Below is a small trained network, with its code and all its weights. Each question gives an input and a class and asks what happens when units are switched off, that is, made to give their printed mean instead of their output.

import numpy as np


def w(rows, s, z=0):
    codes = np.array(rows[::2]) - 128.0
    scale = np.full(codes.shape[1], s)
    scale[-1] = z or s
    return codes * scale


def f(y):
    return np.maximum(y, 0)


def log_softmax(a):
    a = a - a.max(-1, keepdims=True)
    return a - np.log(np.exp(a).sum(-1, keepdims=True))


def net(x, mask):
    res = np.array(x, float).reshape(1, 4) / 4 @ E
    y = f(res @ A[0][:, :-1].T + A[0][:, -1])
    res = res + np.where(mask, y, B[0][:, -1]) @ B[0][:, :-1]
    return log_softmax(res[-1] @ U[:, :-1].T + U[:, -1])


A, B = {}, {}
E = w([
[108,88,191,110,10],'x0',
[92,115,37,229,107],'x1',
[176,178,161,170,155],'x2',
[83,171,191,73,103],'x3',
],0.013)
A[0] = w([
[185,70,71,91,174,114],'neuron 1',
[164,97,158,213,101,151],'neuron 2',
[215,153,194,191,125,80],'neuron 3',
[148,123,199,164,72,224],'neuron 4',
[87,248,158,192,140,162],'neuron 5',
[108,165,158,47,92,171],'neuron 6',
[31,126,36,172,104,252],'neuron 7',
[78,102,164,39,89,230],'neuron 8',
],0.016,0.0026)
B[0] = w([
[121,200,170,86,217,192],'neuron 1',
[163,153,38,125,35,181],'neuron 2',
[110,2,149,113,112,192],'neuron 3',
[70,122,115,206,56,204],'neuron 4',
[126,246,102,118,144,195],'neuron 5',
[150,90,151,149,204,219],'neuron 6',
[236,37,111,11,197,251],'neuron 7',
[71,84,242,162,168,238],'neuron 8',
],0.016,0.018)
U = w([
[159,34,48,69,80,177],'0',
[44,72,176,118,129,212],'1',
[24,146,90,190,34,3],'2',
[96,254,97,91,143,97],'3',
],0.0095,0.0014)

Each question gives the input, the list of numbers given to net, and the class t.
The units are the neurons (one row each of A and B). Each row of codes is followed by its name. A weight is (code - 128) times the scale printed after its matrix; where a second scale follows, it is the last column's (A, B and U).
mask holds one flag per neuron, in row order. A switched-off neuron (its flag False) gives its mean, the last column of its row in B, instead of its output. The means were averaged over made-up inputs and are rounded, as every weight is.
A unit's drop is (log p(t) with every unit on - log p(t) with that unit switched off) / (log p(t) with every unit on - log p(t) with every unit switched off).
The circuit of an input: a set's keep is (log p(t) with only the set's units on - log p(t) with every unit switched off) / (log p(t) with every unit on - log p(t) with every unit switched off). Starting from all 8 units, units are removed one at a time, each time the one whose removal leaves the highest keep (on an exact tie, the one counted first), for as long as the keep stays at least 0.8.
circuit, biggest first: the units of the circuit, biggest drop first
top k neurons: the k neurons with the biggest drops, biggest first
drop when u is switched off: that unit's drop, to one decimal
input [4,2,3,0], class 2: top 2 neurons : [neuron 7; neuron 4]
input [5,2,1,2], class 2: circuit, biggest first : [neuron 7; neuron 4]
input [-7,-5,4,-7], class 3: circuit, biggest first : [neuron 1]
input [7,0,-2,-4], class 2: circuit, biggest first : [neuron 7; neuron 4; neuron 2]
input [-1,0,8,8], class 3: top 2 neurons : [neuron 5; neuron 8]
input [-6,-6,5,-3], class 3: circuit, biggest first : [neuron 8; neuron 7]
input [-4,1,8,1], class 3: top 2 neurons : [neuron 5; neuron 7]
input [2,-4,-4,-6], class 1: top 2 neurons : [neuron 5; neuron 7]
input [-5,1,-6,3], class 0: top 2 neurons : [neuron 8; neuron 7]
input [-8,3,-3,8], class 3: top 2 neurons : [neuron 5; neuron 3]
input [-7,-2,8,0], class 3: drop when neuron 5 is switched off : 1.6
input [1,7,1,2], class 0: drop when neuron 6 is switched off : 0.0
input [1,-6,-8,-8], class 1: drop when neuron 5 is switched off : 0.2
input [-3,0,6,7], class 3: drop when neuron 5 is switched off : 0.9
input [3,8,-1,7], class 0: circuit, biggest first : [neuron 7]
